(in the rows, 128 means zero)
Rows with their classes:
[182 120 135 129 136 123 132 154 110 127 150 115 128 130 136 113 131 137
 111 117 124 122 125 145  79 153 171 111 124 108 153 121 116 139 154 147
 158 137 102 107 154 144 127  36 135 143 122 149 129 135 137 113 140  90
 145 127 165 111 120 130 158 127  87  80 140 115]  Nabek
[136 127 131 127 132 119 120 116 135 144 119 146 129 123 132 116 129 132
 108 132 117 127 107 137 132 115 109 142 112 139 124 149 101 128 111 133
 130 121 139 138 114 123 121 115 145 139 107 129 131 117 113 139 129 123
 103 119  93 128 134 149 133 123 172 129 143 122]  pif
[ 70 139 105 104 152 157 112 144 121 107 124 136 108 127 144 117 143 130
 133 150 151 131 136 122 128 156 120  98 173 114 131 154 112 144 120 131
 119 120 125 132 129 124 124 180 136 135 126 117 111 141 144 142 120  90
 109 116 132 133 123 107 141  69  62 121 100 143]  kap
[173 113 135 168 149 131 130 105 128 104 140 153 138 142 119  92 117 132
 104 135  99 117 134 135 113 156  52 112  82 115 123 157  57 131  96 124
 132 121 157 142  86 121 157  91 164 127  66 113 134 111 134 169 138  81
 106  73  77 126 142 107  80  95 167 150 156  98]  dupo
[ 92 152 125 109 138 161 117 137 125 108 125 135 147 134 125 102 146 104
 125 159 140 129 125 134 126 143  58 158 185 153 136 144 125 126 116 130
 115 125 120 149 109 126 145 243 141 121 123 119 146  93 130 141 112  90
  77  91  78 126 109 136 116  93 157 146 141 155]  dupo
[104 138 132 151 128 125  98 128 152 119 144 144 120 131 133 130 133 128
 110 133 125 134  99 125 150  95 125 132 123 144 118 145 117 119 107 119
 120 127 126 150 101 117 106 142 134 125 112 111 132 137 131 143 137 151
 125 123  87 135 128 138 124 121 168 138 132 105]  kap
[127 132 106 115 160 148 113 127 112 152 121 136 102 130 140  94 139 127
 107 130 110 128 142 138 112 172 138 132 109 112 163 159  95 143 136 148
 132 105 112 129 119 126 110  64 139 140  90 135 124 123 117 135 132  35
  89 105  73 111 134 130 151  96 134 120 135 141]  dupo
[ 53 150 114 133 129 143 108 139 140 118 117 139 122 125 131 138 142 116
 131 139 129 133 119 112 154 118 117 145 177 136 123 126 159 135 126 114
 116 113 122 148 139 130 108 137 121 119 137 115 130 133 115 121 114 125
 107 142  94 114 122 141 125 134 132 137 103 150]  kap
[ 96 136 150 159 119 123 117 109 145 110 117 155 146 131 130 101 131 124
 113 131 122 131 104 146 150  96  62 151 116 145 136 154 104 115  91 129
 133 109 166 149  93 119 116 162 178 131 123 120 126 100 119 157 144 165
 108  93  67 129 126 165  87 110 207 134 134 140]  dupo
[108 133 141 121 124 144 155 106 132 138 121 115 140 120 119 129 135 102
 170 118 133 136 163 141 132 129  69 147 139 150 114 122 167 107 134 108
 119 115 126 121  96 123 160 252 113 124 165 126 132 120 129 145 119 133
 112 117  99 135 106 123  66  92 116 195 130 158]  dupo
[126 130 126 144 136 152 119 129 127 127 127 132 119 133 127 104 128 102
 131 109 116 132 129 129 138 137 115 159  94 140 150 150 125 127 120 136
 123  92 116 131  99 123 135 134 139 119 102 113 130  99 125 150 126  96
 107  97  58 120 134 124 106  95 196 165 134 135]  dupo
[148 146 128 156 131 128 133 143 123 124 127 132 154 123 117 112 153 121
  85 129  91 127 128 153  93 126  90 154 147 124 118 113 159 140 154 130
 140 140  94 136 140 153 139  40 128 149 136 138 171 135 112 107 128  56
  60 123  80 123 113 140 114 136 116 105 147 138]  dupo
[154 106 130 131 137 112 153 100 118 145 138 124 135 126 121 136 109 138
 120 125 135 129 151 135  97 133 136 134  94  99 114 126  99 115 131 112
 149 134 136 127 109 120 152 121  89 131 111 130 142 146 133 132 146  90
 162 105 146 123 134 111 130 135  99 139 134 110]  Nabek
[140 118 117 139 143 121 126 128 117 164 143 121 120 125 132 146 126 112
 127 111 121 140 136 130 103 125 173 145 108 119 127 124 146 116 149 119
 146 110  97 129 121 132 112  99  72 126 115 135 141 163 119 120 146  72
 160 132 122 122 125 136 132 131 104 156 141 113]  Nabek
[172 135 127 170 155 130 107 128 137  85 135 147 130 139 131 100 141 144
 100 123 104 123 101 137 121 149  73  87  85 133 116 146  86 145 107 139
 132 116 125 137 115 130 117  68 175 148 112 111 131 163 135 133 138  89
  99 108 114 132 121 109  93  62 117 116 138 107]  pif
[126 129 128 147 133 125 124 110 141 141 126 142 124 130 126 118 131 134
 100 134  97 126 144 141 140 133  97 138 110 123 119 142 115 124 122 123
 116 134 129 136 103 126 113  98 127 141 102 125 141 145 124 142 142  96
  94 116  62 125 137 129 120 124 149 129 145 113]  mumo
[128 136 144 125 114 129 145 116 135 149 100 135 143 123 116 110 138 129
  94 149  96 126 144 152 127 127  76 167 146 135 117 123 148 129 137 129
 118 153 132 132 130 141 139 118 139 143 126 132 157  98 112 111 128 110
  58 113  63 125 124 152 123 153 172 104 146 151]  dupo
[113 139 125 109 156 150 115 139 113 110 120 137 128 125 145  86 145 136
 115 130 151 134 107 146  99 147 103 128 121 120 148 163  83 135 112 150
 152 108 141 139 121 133 129 145 168 150 131 128 126 120 127 136 131  81
 104  92 136 119 110 133 129  80 107 105 112 168]  dupo
[ 78 140 141 156 129 135 112 160 131  50 135 147 140 137 142  99 144 128
 100 149 175 126  88 137  98 114  78 123 153 114 131 145  92 130  94 127
 159 128 151 150 115 131 154 161 172 133 143 115 137 115 146 136 136 143
 125  83 153 132  99 124 122 100 114  88  98 145]  dupo
[111 128 138 120 125 114 134 104 140 108 111 149 136 129 127 117 127 154
 113 157 131 124 117 139 147 109  68 127 136 126 104 134 101 118 100 124
 124 144 181 138 132 120 128 152 169 138 136 129 122 120 122 139 135 178
 108 127 135 139 130 143 114 135 142 100 127 137]  dupo
[109 129 126 102 137 142 125 114 132 128 126 133 131 130 128 124 127 122
 139 148 136 121 143  85 147 135 102 127 145 137 126 137 121 124 124 122
 116 140 143 130 108 115 128 203 125 119 120 120 125 127 144 141 123 127
 118 114 109 131 129 115 124 114 127 142 130 130]  fubas
[129 142 142 138 139 150 135 144 107  97 144 126 146 131 128  96 141 110
 131 128 144 134 130 154  78 138  86 152 137 123 164 145 104 123 129 130
 168 103 122 130 103 133 152 181 151 127 135 132 137  95 136 137 136  78
 122  76 113 110  98 149 101  89 122 131 133 161]  dupo
[ 56 147 124 141 131 135 103 131 146 118 123 155 123 132 135 119 142 127
 105 150 134 136 113 133 139 111  87 143 162 121 126 147 110 133 110 116
 132 116 137 156 110 124 107 159 138 134 118 118 132 135 128 136 139 116
 109 110  79 135 124 143 121 103 135 123 117 146]  kap
[164 104 139 112 123 105 152 118 134 171 121 110 129 114 125 133 126 152
  94 127 121 134 138 149 102 117 173 144  86 130 112 128 139 123 156 124
 134 161  82 115 113 135 141 110  92 166 120 144 160 155 133 126 136  94
 103 112 122 135 121 120 176 137  98 113 145 106]  Nabek
[132 116 132 122 141 111 133 118 121 134 117 134 120 122 135 122 125 137
 131 114 146 133 115 139 118 114 125 121 104 123 130 142  91 118 112 134
 142 100 149 129 124 123 127 150 144 140 127 135 116 134 126 137 132 136
 151 120 161 131 127 131 124 102 118 133 126 135]  dupo
[190 138 152 132 132 137 120 134 120 104 152 129 158 139 120 104 133 105
 132 123 122 122 102 141 106 126  76 147 131 162 141 134 105 118 114 144
 149 132 127 132 103 123 147 185 158 112 135 128 141  93 128 135 126 138
 121  96 123 121 108 142 100 113 171 144 174 120]  dupo
[152 122 131 104 128 116 153 106 116 184 123 121 135 121 118 132 123 126
 118 130 104 129 169 144 118 144 131 159 130 117 128 118 140 122 144 122
 124 144 126 123 124 127 138 102  92 128 115 149 145 122 112 117 133  87
 102 127  91 119 133 139 141 168 140 125 150 130]  Nabek
[145 133 155 105 125 134 142 120 119 135 129 129 139 132 129 102 127 132
 129 141 133 129 137 163 119 123  96 146 127 135 149 142 107 117 121 139
 139 137 150 119 100 124 134 210 151 129 141 143 130  91 131 143 138 146
 119  96 120 120 113 156 129 117 154 117 143 145]  dupo
[ 99 137 126 108 140 146 119 118 125 134 134 129 131 129 136 128 139 118
 128 144 142 134 136 129 121 132 113 135 158 129 130 145 111 111 133 119
 128 134 125 139 101 118 121 219 111 121 123 127 133 131 144 142 134  98
 129 104 106 129 117 132 129 110 101 141 132 128]  fubas
[154 126 140 116 113 112 133 120 131 165 136 124 135 124 123 135 114 138
 104 139 107 127 127 130 138 112 168 155 108 132 133 125 135 124 137 135
 120 159 120 129 125 128 119  74 104 123 107 134 150 112 122 119 134 141
 117 135 102 122 140 145 177 190 187 112 151 101]  Nabek
[108 125 129 127 138 123 139 120 121 135 134 125 126 126 130 127 128 130
 125 124 141 138 147 144 106 131 136 132 124 109 127 138 115 119 133 112
 145 130 122 125 111 124 130 171 107 136 125 135 136 150 140 140 142  99
 142 104 134 130 119 126 128 107  79 128 123 123]  mumo
[140 132 135 124 131 144 131 133 123 118 145 127 138 133 128 117 139 106
 148 130 139 125 131 132 115 138  94 119 146 138 138 144 123 127 121 125
 133 125 117 124 108 127 142 216 141 127 132 120 128 119 144 146 125 121
 132 107 128 128 113 121 106  83 103 149 137 129]  mumo
[147 119 137 130 136 130 133 106 126 165 138 133 128 127 125 113 127 125
 109 135 109 127 150 146 121 135 114 151 105 125 135 153 108 116 133 121
 130 134 113 128  89 117 126 135 112 134  84 131 145 126 129 151 144  77
 106  95  61 122 134 131 133 117 162 147 156 110]  mumo
[122 143 109 121 151 138 105 125 130 113 128 137 124 131 132 139 134 117
 140 123 141 129 114 117 135 129 112 118 142 140 109 138 109 128 115 125
 125 104 135 142 128 117 117 179 129 118 125 110 116 142 125 133 118 125
 143 133 143 138 126 128 109  91 111 158 125 137]  kap
[107 131 132 118 135 143 113 141 137 115 138 131 124 129 135 116 139 122
 129 141 138 130 118 134 128 123 102 128 146 138 129 152 110 119 112 123
 127 130 113 141  97 120 128 221 133 131 120 115 131 124 147 151 128 115
 121  98 113 134 116 127 128  83 117 144 130 125]  fubas

Rows with their classes:
[ 78 124 119 119 154  89 152 103 125  99 193 173 137 202 133 132 164 140
 118 108 121  75 149 132  89 158  67 135 130 132 149 105 142 105 129 114
 114 163 109 141 148 148 166 122 143 135  91 139 149 150 105 111 119 115
 108  97 151 110 117 144 161 150 179  71 131 141]  Ponef
[123 112 135 108 127 111 154 102 128 115 188 147 125 185  96 125 167 141
 127 122 127 107 152 151 114 146  69 131 137 138 158  94 150  87 139  86
 124 121 135 145 132 129 129 112 127 126 130 160 171 124  92 169 146 126
 105 120 151 147 124 150 193 147 157 117 123 147]  kimuf
[115  82 112 100 138  81 143  91 117 107 185 160 128 235  93 127 176 165
  82  84 129  87 150 105  72 147  39 135 140 134 157 115 140  98 126  90
 115 124 116 146 134 128 162 145 124 131 115 148 166 157 101 121 133 148
 106 104 150 103 121 143 186 116 182 110 114 144]  tupap
[141 112 146 111 114 107 150  71 134 112 168 157 137 191  84 131 185 181
 133 112 123 111 160 100 114 124 109 128 134 117 165 107 148  97 140 107
 117  99 129 132 135 123 122 126 113 115 137 165 133  96  87 162 161 120
 114 121 141 148 117 140 177 144 176  97 111 149]  kimuf
[ 94 106 134 119 142 114 153 132 127 132 198 173 169 217  68 132 169 135
 125 118 116 107 138 114 104 143  49 155 125 124 159 109 157 117 131  79
 125 134 113 140 124 126 143 123 114 127 127 141 155 147  81 149 135 131
  90 105 157 169 138 173 196 146 186 102 122 167]  kimuf
